Each row has a name. Each question is about the rows just above it.

[148 141 111 124  99  84 173 159 150 125 114 155 105  95 138 109 140 134
 168 172  97 106 128 119  84 162 135 175 117 144 178 157 124] = (129)
[165  79 173 127  92 125  87 135 112 106 174 112 118 128 142 174  87 122
 175 169  87 109  97 114 101 176 159 153 104 177 170 129 135] = (14)
[170  98 175 161 113 115 127 109 147 126  79 139  99 155 166 134  94 172
  78 120 115 175 102 101 132 107 120 161 124 144 166 159 154] = (159)
[137 135 124 145 120 175 147 177  79 140  94 169 121  92 132 119 126 159
 165  81 158 164 172 144 104 147  90 101 118 170 170 112 101] = (126)
[106 177 173 161 114 115 169  81  89 148  88 171 144  84 121 131 101 166
 118  97  79  97 159 114 139 106 104 122 149 140 118 144 152] = (154)
[142 112 130 107 118  79 176 155 152 176 142  80 124 124 170 135 163 164
 134  81  84 145 156 168  87 139 127  82  92 171 137 101 144] = (4)
[150 137 177 153  97  90 113 137 173 109  99  86 166 105 151  84 164  90
 104 156 133  93 156 135 168  94  97 167  85  89 121  86  98] = (20)
The rest of the row after [161 113 115]:
[127 109 147 126  79 139  99 155 166 134  94 172  78 120 115 175 102 101
 132 107 120 161 124 144 166 159 154]
Go on from [142 174] to the end of its row.
[ 87 122 175 169  87 109  97 114 101 176 159 153 104 177 170 129 135]
After [176 159 153 104 177], its row goes on with
[170 129 135]

[133 109 109 147] : (137)
[119 139 133 168] : (82)
[119 139 132 168] : (117)
[ 94 138 133 145] : (65)
Go on from [139 133] to the end of its row.
[168]
Go on from [119 139 133] to the end of its row.
[168]
Go on from [138 133] to the end of its row.
[145]

[138  94 162 160 129  92 125 136  82 133 169 145 151 159 140 109 144 142
 123 148 137 108 132 117 102 137 145 134  99 135 109 117 179 126 168 150
  90 154 138 120  78 108 171 157  74 127 164 125 146 119  82 112 126 112
 133 148 134 133 157 155 145 133] -> (16)
[138  94 162 160 129  92 125 136  82 133 169 145 151 159 140 109 144 142
 123 148 137 108 132 117 102 137 145 134  99 135 109 150 120 126 168 150
  90 154 138 120  78 108 112 156 142  96 133 125 145 120 137 140 127 112
 142  96 113 133 158 161 127 118] -> (94)
[101 137  88 106  88 137 138 132 156 155  89  97 111 147 131 111 106  80
 117 110 122 149 151 132 163 130 135 129 159 156 133 149 120 108 116 101
  90 153 135 115 176 124  86 134 180 109 119 118 162 161 162 140 130 112
  88  97 167 155 153 132 118 117] -> (80)
After [125 145], its row goes on with
[120 137 140 127 112 142  96 113 133 158 161 127 118]
The rest of the row after [108 171 157]:
[ 74 127 164 125 146 119  82 112 126 112 133 148 134 133 157 155 145 133]
After [126 112], its row goes on with
[133 148 134 133 157 155 145 133]
Go on from [127 112] to the end of its row.
[142  96 113 133 158 161 127 118]
After [149 120], its row goes on with
[108 116 101  90 153 135 115 176 124  86 134 180 109 119 118 162 161 162
 140 130 112  88  97 167 155 153 132 118 117]
After [133 158], its row goes on with
[161 127 118]
The rest of the row after [116 101]:
[ 90 153 135 115 176 124  86 134 180 109 119 118 162 161 162 140 130 112
  88  97 167 155 153 132 118 117]

[110 154 105 152] = (194)
[116 145 111 144] = (146)
[ 97 148  89 141] = (12)
[132  92 113  95] = (165)
[163  86 161  92] = (180)
[126  83 109  87] = (50)
[133  82 109  86] = (49)
[116 145 111 145] = (96)
[129  86 111  89] = (108)
[167 130 183 151] = (106)
The rest of the row after [ 82 109]:
[86]
The rest of the row after [154 105]:
[152]
Go on from [ 86 161] to the end of its row.
[92]
[163  86 161  92] is in which row?
(180)

[140 142 135 141 130 128 133 113 124 131 136 144 139 135 109 102 123 118
 141 136 132 143 127 146 130 136 127 130 125 147] -> (29)
[155 130 126 128 121 134 146 136 134 121 127 149 147 125 122 134 137 126
 153 124 126 158 119 158 121 132 124 137 121 146] -> (38)
[159 136 131 131 125 121 143 114 117 131 129 142 142 132 115 105 118 137
 158 133 126 156 130 163 129 132 130 138 129 149] -> (46)
[170 130 126 124 119 112 161 108 114 131 118 154 162 127 121 104 109 163
 167 123 118 171 135 174 134 130 134 143 141 148] -> (107)
[151 137 133 133 114 122 140 118 120 122 122 143 152 135 105 108 128 129
 148 129 120 153 121 155 123 138 124 134 123 154] -> (9)
[136 129 127 125 120 138 126 146 134 119 136 144 138 135 109 147 147 113
 137 130 127 133 116 138 114 129 124 124 111 134] -> (163)
[151 126 124 130 120 115 148 109 115 129 122 143 151 124 117 102 109 145
 146 125 121 148 131 150 132 125 126 139 137 140] -> (53)
The rest of the row after [136 144 139 135 109]:
[102 123 118 141 136 132 143 127 146 130 136 127 130 125 147]
Go on from [122 143 151] to the end of its row.
[124 117 102 109 145 146 125 121 148 131 150 132 125 126 139 137 140]

[ 93 161 131 123 136  98 141 142 118 138 132 110 149 163 111 151 113 127
  89 160 139 126 115 134 148 122 155 115 151 109] = (52)
[122 103 102 146 138  98 125 170 104 142  89 162 130 179 117 159 117 139
 106 133 115 139 133 148 137 105 134 164 114 146] = (122)
[156 149 123 126 149 130 128 142 147  89 160 135 147 112 150 138 123  98
 155 101 165 122 146 127 146  96 121 120 125 160] = (142)
[137 136  99 134  97 110 134 124 140 154 133 124 136 133 136 131 167 125
 133 123 118 107 141 110 162 100 162 134 142 140] = (99)
[120 135 129 112 115 108 109 136 118 131 147 120 115 130 137 128 114 130
 109 126 128 132 110 126 106 105 161 125 120 134] = (95)
[ 96 123 119 134  96 133 138  88 139 138 152 113 130 160 113 139 123 135
 119 148 120 153 107 115 136 121 163 125  99 147] = (35)
[114 116 129 155 162  99 155 121 163  93 116 120 114 130 137 118 138 114
 128 137 101 141 104 113 129 135 115 144 126 117] = (27)
[119 122 129  99 152 149 120 129 154  90 117 156 110 112 129  85 135 155
 120 150 110 129 148 108 156 122 122 143 131 118] = (26)
[120  81 158 103 131 119 103 135 106 151 139 119 128 146 114 104 147 108
 130 102 128 111 142 119 151 129 113 141 136 119] = (83)
Go on from [120 114 130 137] to the end of its row.
[118 138 114 128 137 101 141 104 113 129 135 115 144 126 117]
Go on from [134  96] to the end of its row.
[133 138  88 139 138 152 113 130 160 113 139 123 135 119 148 120 153 107
 115 136 121 163 125  99 147]

[ 76 144  94 146  95 128  94] -> (92)
[ 81 146  99 144  98 120  99] -> (39)
[131 146  99 144  98 120  99] -> (127)
Which row holds [131 146  99 144  98 120  99]?
(127)
Go on from [ 81 146  99 144  98] to the end of its row.
[120  99]

[ 92 162  98 152 111 116 120 135 120 138 145 104 159 167  84  81 175  82
  87  93 127 132 116 122 131 128 127 125 121 117 144 108 104 104 104 150
 107 146 112 141 140 118 138 139 142 112 109 149 151 103]  (11)
[ 98 153 111 138 125 132 138 113 143 112 116 136 126 132 118 115 142 116
 119 124 126 132 133 131 131 140 106  96  88  84 172  88  97 106 118 129
 134 119 136 125 134 112 153 162 167  87  87 164 159 105]  (44)
[111 136 127 125 131 127 121 142 108 153 154 104 146 138 126 134 116 142
 141 138 123 129 125 123 133 131 129 131 132 132 128 124 117 111 107 150
 106 147 115 134 129 131 123 125 129 120 109 148 151 103]  (19)
[112 136 127 124 131 126 116 153  90 176 181  77 168 153 122 141  99 164
 165 157 112 129 115 105 153 149 117 130 145 155  96 158 148 133 117 153
  94 164  98 146 129 143 101  95  98 148 133 141 157  87]  (110)
Go on from [106 118 129 134 119] to the end of its row.
[136 125 134 112 153 162 167  87  87 164 159 105]
Go on from [112 141 140 118 138] to the end of its row.
[139 142 112 109 149 151 103]
The rest of the row after [132 133 131 131 140]:
[106  96  88  84 172  88  97 106 118 129 134 119 136 125 134 112 153 162
 167  87  87 164 159 105]
After [ 84 172], its row goes on with
[ 88  97 106 118 129 134 119 136 125 134 112 153 162 167  87  87 164 159
 105]
After [136 127 125], its row goes on with
[131 127 121 142 108 153 154 104 146 138 126 134 116 142 141 138 123 129
 125 123 133 131 129 131 132 132 128 124 117 111 107 150 106 147 115 134
 129 131 123 125 129 120 109 148 151 103]

[153 158 122 115 112 144 142 109 144 133 123 117 119 110 144 151 153 102
 110 142 102 118 139 130 110 111 126 138 134 127 132 113 116 151 148 142
 137 155 120 132 127 134 158  98 119 123  81 134 109 139]  (2)
[133 136 123 144 145 113 117 129 123 117 139 149 118 124 119 120 125 138
 144 121 150 115 111 130 131 143 122 134 121 119 133 132 130 115 116 129
 114 121 143 111 141 134 127 145 144 127 159 131 140 110]  (140)
[149 152 135 129 140 133 132 131 140 129 144 139 125  93 126 134 158 123
 131 138 108 117 122 132 118 122 118 125 123 134 140 121 141 137 147 129
 133 142 128 124 125 122 148 121 134 133 102 135 119 128]  (190)
[108  96 140 133 153 118 126 149 120 122 150 139 146 118 107 109 123 146
 141 126 132 142 110 133 136 143 126 107 128 129 125 145 150 120 118 109
 129 115 127 133 125 110 112 142 134 140 149 124 137 124]  (33)
[146 146 141 144 153 118 114 130 130 115 170 158 129  88 109 123 152 131
 145 124 137 110 107 132 118 144 100 132 106 126 141 130 134 116 137 137
 126 133 141 109 131 131 142 126 155 142 141 122 129 118]  (79)
[147 151 137 144 142 120 131 131 129 120 155 149 123 103 117 125 145 130
 141 120 141 108 117 128 122 137 105 139 105 128 139 126 127 114 136 140
 124 129 143 109 129 138 137 128 153 135 140 122 129 121]  (91)
[131 137 125 144 140 112 120 123 118 112 149 153 122 123 119 121 125 137
 145 121 153 116 109 130 125 146 112 133 120 118 134 132 118 115 118 133
 117 125 139 110 141 139 133 131 144 130 160 118 137 103]  (101)
[142 132 136 138 146 116 118 116 127 106 179 153 134  87 105 129 148 117
 135 124 143 113 104 134 108 151  95 137 109 113 132 134 118 119 131 143
 129 140 139 113 135 137 148 106 155 142 140 115 126 125]  (151)
[134 146 140 141 118 132 100 139 129 148 109 120 121 149 133 119 122 144
 134 109 142 119 151 113 145 115 129 144  98 153 135 121 134 104 138 138
 123 105 140 118 112 137 104 152 140 126 140 126 131 138]  (25)
[143 152 139 129 140 134 138 135 137 129 145 143 128  96 129 129 156 130
 137 142 104 122 120 131 120 121 117 116 127 138 143 122 141 139 149 124
 136 142 122 127 125 119 147 119 130 134 103 128 119 118]  (124)
The rest of the row after [132 131]:
[140 129 144 139 125  93 126 134 158 123 131 138 108 117 122 132 118 122
 118 125 123 134 140 121 141 137 147 129 133 142 128 124 125 122 148 121
 134 133 102 135 119 128]
The rest of the row after [149 118 124 119]:
[120 125 138 144 121 150 115 111 130 131 143 122 134 121 119 133 132 130
 115 116 129 114 121 143 111 141 134 127 145 144 127 159 131 140 110]

[105 117 142 121 135 119 133 144 116 156 109 156 154 100 118 151 156 146
 161 112 131 148 122 113 106 132 124 164 126 154 142  91]  (120)
[125 168 148 139 163 160 143 108 139 118 140  94 134 146 122 123 105 111
 109 117 133 158 147  98 119 109 108 128 117  91 146 129]  (78)
[104 115 110 106 150  83 121 131 141 116 107 128 135 146 155 146 136 160
 104 113 125 101 146 118 108 112 142 164 127 118 129 150]  (84)
After [164 127], its row goes on with
[118 129 150]
Go on from [135 146] to the end of its row.
[155 146 136 160 104 113 125 101 146 118 108 112 142 164 127 118 129 150]
Go on from [112 131] to the end of its row.
[148 122 113 106 132 124 164 126 154 142  91]
After [105 117 142 121 135], its row goes on with
[119 133 144 116 156 109 156 154 100 118 151 156 146 161 112 131 148 122
 113 106 132 124 164 126 154 142  91]

[151 152 125 117]  (72)
[152 152 125 117]  (139)
[ 87 103 151 104]  (58)
[172 106 118 153]  (89)
After [152 152], its row goes on with
[125 117]
Go on from [172 106] to the end of its row.
[118 153]
Go on from [106 118] to the end of its row.
[153]
After [103 151], its row goes on with
[104]

[126 103 131 104 129  98 135] : (34)
[132 111 123 126 107 111 159] : (156)
[149 103 132 142 169 158 119] : (69)
[120 130 145 148 108 159 158] : (30)
[136 177 145 103 129  98 135] : (41)
[120 131 135 120 126 142 163] : (77)
[ 88 109 108 125 130  98 110] : (116)
After [120 130], its row goes on with
[145 148 108 159 158]
Go on from [145 148] to the end of its row.
[108 159 158]
The rest of the row after [120 131]:
[135 120 126 142 163]
Go on from [108 125 130  98] to the end of its row.
[110]
After [130  98], its row goes on with
[110]
Go on from [103 131] to the end of its row.
[104 129  98 135]
The rest of the row after [120 130 145]:
[148 108 159 158]

[130 132 134 128 115 157 145 123 108 147 140 111 137 125 117 129 104 142
 127 128 122 121 133 114 129 128 131 125 133 134 141 114]  (55)
[139 134 130 139 125 125 152 136 132 125 135 116 137 142 125 117 132 141
 130 133 127 117 116  80 132 127 129 140 114 105 135  98]  (104)
[146 129 131 146 127  91 122 132 146  94 105 160 128 127 129 142 163 106
 132 137 132 142 106 103 148 123 125 130 105 111 122 109]  (21)
[136 125 135 126 144 118 128 141 133 132 123 123 134 123 129 127 151 122
 132 137 132 142 107 138 127 118 118 124 137 122 102 142]  (170)
[131 125 127 118 122 135 128 131 126 131 136 118 126 126 136 120 163 105
 132 131 120 124 128 129 136 128 133 125 132 121 113 132]  (143)
[137 136 129 138 117 138 139 127 113 126 129 130 142 129 113 139 117 131
 122 136 136 130 124 102 134 129 129 132 125 130 149 104]  (73)
[111 121 114 124 126  98  98 124 164  89 137 139  86 124 168  97 166 119
 134 125 126 123 124 135 133 138 156 116 102 102 100 142]  (43)
[119 121 122 114 127 122 101 121 137 117 128 138 109 119 147 125 142 117
 126 125 128 134 131 165 131 131 136 115 132 132 111 157]  (178)
After [132 137 132 142 106], its row goes on with
[103 148 123 125 130 105 111 122 109]
After [163 106 132], its row goes on with
[137 132 142 106 103 148 123 125 130 105 111 122 109]

[150 166 175 174 165 145 124 108  98  95  97 137 126 123 115 108 150 153
 149 140 128 119 114 115 121 128 132 130 123 112 110 106 109 119 131 144
 148 153 154] : (45)
[150 160 169 174 176 178 176 169 159 149 138 126 117 108 102  98  95  95
  96  98  97 100 105 110 117 123 130 136 142 147 151 153 153 151 148 144
 143 137 131] : (114)
[150 160 169 174 176 178 176 175 171 167 161 154 146 138 129 122 114 108
 102  98  97  97  96  95  95  96  98 100 103 106 110 114 118 122 127 132
 137 141 143] : (100)
[150 160 169 174 176 178 176 171 164 155 145 136 126 123 115 108 102  98
  96  95  95  97  98 102 106 110 115 118 119 125 131 136 141 146 150 154
 153 149 151] : (5)
[150 167 176 174 160 138 117 102  96  96 101 111 122 129 141 150 153 148
 138 126 117 114 117 125 131 131 125 118 111 106 109 117 126 140 150 154
 153 148 143] : (56)
After [131 131], its row goes on with
[125 118 111 106 109 117 126 140 150 154 153 148 143]
Go on from [117 102  96  96 101] to the end of its row.
[111 122 129 141 150 153 148 138 126 117 114 117 125 131 131 125 118 111
 106 109 117 126 140 150 154 153 148 143]
The rest of the row after [136 126 123 115 108]:
[102  98  96  95  95  97  98 102 106 110 115 118 119 125 131 136 141 146
 150 154 153 149 151]
The rest of the row after [154 153 148]:
[143]

[163 145  81 113] -> (54)
[164 145  81  80] -> (86)
[125 163  89 140] -> (138)
[164 144  81  80] -> (15)
[155 156 106  97] -> (109)
After [155 156], its row goes on with
[106  97]
The rest of the row after [164 145  81]:
[80]
Go on from [163 145  81] to the end of its row.
[113]
The rest of the row after [156 106]:
[97]

[154 129 117 172  78 128 134 102 137 103 111 106 106 134  96 116 101 106
 115] = (125)
[ 96 150 150 128 139  99  79  91 137 104  94 115 103 152 166 145 137  88
 145] = (13)
[130 102 144 110 160 137 122 122 144 144 134 131 132 145 140 115 137  87
 145] = (32)
Go on from [137 103] to the end of its row.
[111 106 106 134  96 116 101 106 115]
Go on from [111 106 106] to the end of its row.
[134  96 116 101 106 115]

[117 125 161 142] = (28)
[ 96 100 126 126] = (88)
[ 96 100 107  89] = (76)
Whose row is [117 125 161 142]?
(28)
After [125 161], its row goes on with
[142]

[117 108 144  92] : (66)
[118 108 144  96] : (70)
[117 108 145  92] : (81)
The rest of the row after [117 108 145]:
[92]
Go on from [117 108 144] to the end of its row.
[92]
After [108 145], its row goes on with
[92]
Where do [117 108 145  92] appear?
(81)

[ 85  97  90 120 112] : (199)
[174  95 128 125 132] : (176)
[162  96 128 108  77] : (174)
[122 105 132 109  77] : (31)
[155 101  99 106 106] : (71)
[ 99 103 155 128 108] : (157)
[162  97  88 106 114] : (74)
[ 95 104 148 113 104] : (136)
[181 144 124 126  99] : (57)
[ 89  96 129 112 110] : (173)
[168 102 155 129 153] : (212)
[181 139  93 118 105] : (198)
After [ 96 129], its row goes on with
[112 110]
After [103 155], its row goes on with
[128 108]
Whose row is [ 89  96 129 112 110]?
(173)
The rest of the row after [ 99 103 155]:
[128 108]
After [ 96 128], its row goes on with
[108  77]
The rest of the row after [101  99 106]:
[106]
Go on from [102 155 129] to the end of its row.
[153]

[115 133 115 107 132 127 132 126 136 137 122 120  93 124  74 138 135 114
 120 127 132 130 111 138 135 132 129 150 107 122] : (189)
[115 133 115 107 132 127 132 126 136 137 122 120  93 124  74 138 135 114
 120 127 132 130  99 119 116 137 127 126 116 132] : (121)
[137 120 101 152 131 128 111 137 131 125 140 136 142 121 116 123 120 135
 159 123 121 121 105 143 121 128 131 136 126 122] : (215)
[125 131 141 121 128 135 122 129 120 138 130 126 113 126 176 129 127 117
 116 117 103 134 170 121 123 124 129 136 130 135] : (169)
[118 127 153 141 129 125 119 134 145 136 133 143  86 134 125 125 124 126
 148 133 135 130 167 129 137 116 130 113 126 119] : (48)
[121 121 125 140 120 132 132 160 130 115 124 120  94  96 121 120 121 124
 142 128 101 128 116 131 129 126 121 121 142 130] : (179)
[125 131 113 121 128 135 122 129 120 138 130 126 113 126 176 129 127 117
 116 117 103 134 170 119 123 124 125 136 130 135] : (153)
[117 131 146 126 136 125 152 120 117 133 118 117 135 118 132 156 128 133
 164 131 126 126 116 123 132 131 128 126 130 131] : (197)
[127 129 112 111 124 129 155 135 120 129 129 136 106 125 147 111 121 139
 145 127 134 134 113 120 117 131 133 119 143 140] : (90)
[129 126 139 128 125 127 131 140 123 129 134 140 162 126 123 111 132 127
 136 146 137 133 121 128 129 132 136 149 121 126] : (187)
[120 127 152 101 132 117 107 132 128 128 119 133 115 141  75 105 130 128
 141 127 139 134  87 133 139 132 130 129 120 132] : (205)
[149 122 101 138 127 123 146 127 110 125 141 142 119 121 156 116 127 141
 111 117 111 121 111 137 135 138 127 128 142 130] : (3)
The rest of the row after [143  86]:
[134 125 125 124 126 148 133 135 130 167 129 137 116 130 113 126 119]
After [111 137 135], its row goes on with
[138 127 128 142 130]
After [119 123], its row goes on with
[124 125 136 130 135]

[104 132 105 133 123 133 118 133 134 123 154 142 131 139 136 116 150 134
 133 161 134 112 149 110 134 132 133 133 149 107 136 124 125 125 166 162
 120 128 165 118 134 122 133 102 126 137 118 138 137 121 113] -> (36)
[104 132  97 131 115 134 113 118 137 109 133 138 116 141 162 128 152 135
 128 151 133 122 130 103 135 124 133 125 128 114 144 135 112 123 165 165
 125 134 142 106 137 125 133 130 124 147 109 148 147 133 129] -> (149)
[123 128 133 146 140 121 118 134 107 137 114 100 138 112 116 131 109 123
 135 136 111 125 119 153 108 123 136 134 121 144 143 121 114 172  91  97
 133 124 126 119 140 128 135 133 117 139 117 134 126 128 129] -> (132)
[154 131 142 106 115 126 131 119 136 120 109 119 108 134 142 152 122 124
 133 101 140 154 108 132 106 121 132 126 115 137 117 137 138 108 111 117
 127 117  85 142 113 144 122 145 146 112 143 115 130 134 145] -> (105)
[132 134 130 128 112 125 113 119 118 114 103 107 121 134 168 143 138 122
 128 125 135 145 105 136 108 125 110 107 100 149 121 143 119 113 114 129
 147 133 142 106 129 125 126 149 121 129 113 130 130 147 149] -> (131)
[123 128 133 146 140 121 118 134 107 137 114 100 138 112 116 131 109 123
 135 136 111 125 119 153 108 123 132 108 151 130 125 114 117 172  91  96
 133 134 124 106 111 120 138 117 114 118 116 102 118 128 124] -> (119)
[135 122 138 131 138 125 140 130 135 123 114 134 131 138 134 126 117 126
 107 101 118 140 115 128 144 124 117 126  82 160 139 133 104 130 112 100
 127 139 106 135 136 133 118 173 120 143 120 137 127 150 139] -> (68)
After [172  91  97 133], its row goes on with
[124 126 119 140 128 135 133 117 139 117 134 126 128 129]
Go on from [118 133 134 123] to the end of its row.
[154 142 131 139 136 116 150 134 133 161 134 112 149 110 134 132 133 133
 149 107 136 124 125 125 166 162 120 128 165 118 134 122 133 102 126 137
 118 138 137 121 113]
Go on from [134 142 106] to the end of its row.
[137 125 133 130 124 147 109 148 147 133 129]
The rest of the row after [138 116 141 162 128]:
[152 135 128 151 133 122 130 103 135 124 133 125 128 114 144 135 112 123
 165 165 125 134 142 106 137 125 133 130 124 147 109 148 147 133 129]

